Each row has a name. Each question is about the rows just above it.

(118): [132  58  93 132 130 102 200]
(123): [135 139  97 144 162 128 123]
(133): [153 127 123 104 140 110 127]
(20): [135 139  94 101 101  94 101]
The rest of the row after [ 93 132 130]:	[102 200]
How many times does (20) hold [102]?	0
Count of [94] in (20):	2

(111): [105  55 105 105]
(140): [136  97 127  97]
(2): [131  77 121  98]
(155): [129 154 105 160]
(27): [128 154 129 112]
(5): [117 102  76 127]
(149): [117 102 128  97]
Whose row is [128 154 129 112]?	(27)
Times [98] occurs in (140):	0
Go on from [128 154] to the end of its row.	[129 112]
How many times does (111) hold [104]?	0

(117): [ 86 120  86 200 132 142 137 144 130 148 122 125 123]
(121): [104 147  83 155 122  98 122 137 151 118 169 126 116]
(81): [109 142  71 143 163 114 145 172 124 130 101 146 103]
(94): [157 145  92 157 153  98 142 167 121 157  86 122 105]
(186): [107 135 104 162 122 119 122 130 142 105 163 114 114]
(100): [109 157  83 154 117  98  85 125 126 113 139 140  83]
(72): [109 141  71 143 132  95 118 138 149 117 167 134 117]
(173): [146  96  99 156  98 133 114 126 143 115 144  72 130]
(104): [103 151  60 125  92  87  67  90 123  69 137 143 108]
(150): [112 142  91 119 126 101  71 118 124  64 120 138 103]
Go on from [ 83 155] to the end of its row.	[122  98 122 137 151 118 169 126 116]
After [109 141  71 143], its row goes on with	[132  95 118 138 149 117 167 134 117]
How many times does (117) hold [142]?	1

(132): [125  45 124 123 127 132]
(114): [124 145 169 137 141 141]
(88): [178 116 103 135 126 135]
(8): [ 76  76  76 120 113  90]
(30): [151  58  46  74  46 151]
(63): [125 151 151 146 130 123]
Count of [45] in (30):	0
Count of [123] in (114):	0
How many times does (8) hold [76]?	3

(159): [142 131 108 122 118 149 143 127 101 118 170 138 129 134 114 148 109 121
 125 110 117 120 152 147]
(40): [142 147 102 114  82 108 139 135 131 107 101 133 128 131 152 116 107 160
 118 113 106 128 129 122]
(10): [142 147 102 114  82 108 139 135 131 107 101 133 128 131 152 116 107 160
 118 113 106 128 129 140]
(116): [146 156  91 105  62  99 139 137 130 122  96 133 128 128 155 110 102 164
 118 108  95 132 124 117]
(134): [142 131 108 122 118 149 143 127 101 118 170 138 149 135 108 148 100 133
 114 106 108 122 147 137]
(15): [134 147 102 114  82 108 139 135 131 107 101 133 128 131 155 110 102 163
 118 113 106 125 129 122]
(61): [151 129  71  95 121 149  99 101 125  89 126  97 142 123 131 153 141 126
 161 134 148 104 180 196]
(138): [128 112 146 149 158 136 136 133 137 129 104 135 121 148 133 141 109 158
 103 130 153  93 150 142]
(183): [143 144 144 120  87 109 142 138 130 126  96 120 125 137 151 122  96 171
 108 111 111 116 135 144]
(98): [150 130  78 102 120 153 111 109 114  95 145 111 140 126 123 155 129 128
 149 124 138 108 176 185]
The rest of the row after [104 180]:	[196]
Go on from [155 110 102 164] to the end of its row.	[118 108  95 132 124 117]
Go on from [62 99] to the end of its row.	[139 137 130 122  96 133 128 128 155 110 102 164 118 108  95 132 124 117]
The rest of the row after [121 148 133]:	[141 109 158 103 130 153  93 150 142]
The rest of the row after [125 129]:	[122]
Count of [120] in (183):	2
How many times does (134) hold [149]?	2

(21): [169 136 114 131 181 100 148 170]
(108): [112  88  73 130  83 153 112 116]
(68): [132  88  73 131 181 100 148 170]
(79): [187 185 115 120 128  72 107 109]
(151): [158 180 124 116 135  97 160  60]
(139): [181 155 141 186 140 195 165 119]
Go on from [112  88  73 130] to the end of its row.	[ 83 153 112 116]
After [135  97], its row goes on with	[160  60]
How many times does (108) hold [73]?	1

(85): [173 160  99 101 115  81 146 126]
(112): [ 88 108 138 143 144 107  65 138]
(12): [143 162 123  91 144 185 114 143]
(163): [104 131  99 101 114  93 157 156]
(164): [147 104 169 136 145 182 133 163]
(178): [113 138 105 108 110 162 128 162]
(19): [125 141 103 107 115  81 146 125]
(90): [203 139  87 117 138 117 111 104]
(65): [ 93 116 112 151 143 133 128 108]
Go on from [104 169 136] to the end of its row.	[145 182 133 163]
After [203 139  87 117], its row goes on with	[138 117 111 104]
After [ 99 101 114], its row goes on with	[ 93 157 156]
After [138 105 108], its row goes on with	[110 162 128 162]
Go on from [143 133 128] to the end of its row.	[108]

(51): [165 163 129  93]
(71): [154  91 143  91]
(169): [118 114 120 133]
(23): [ 56 107 115 143]
(143): [144 144 144 114]
(130): [154 154 154 154]
(119): [ 90  90  90 153]
How many times does (143) hold [144]?	3
Count of [154] in (71):	1
Count of [154] in (130):	4
Times [166] occurs in (51):	0
How many times does (119) hold [153]?	1

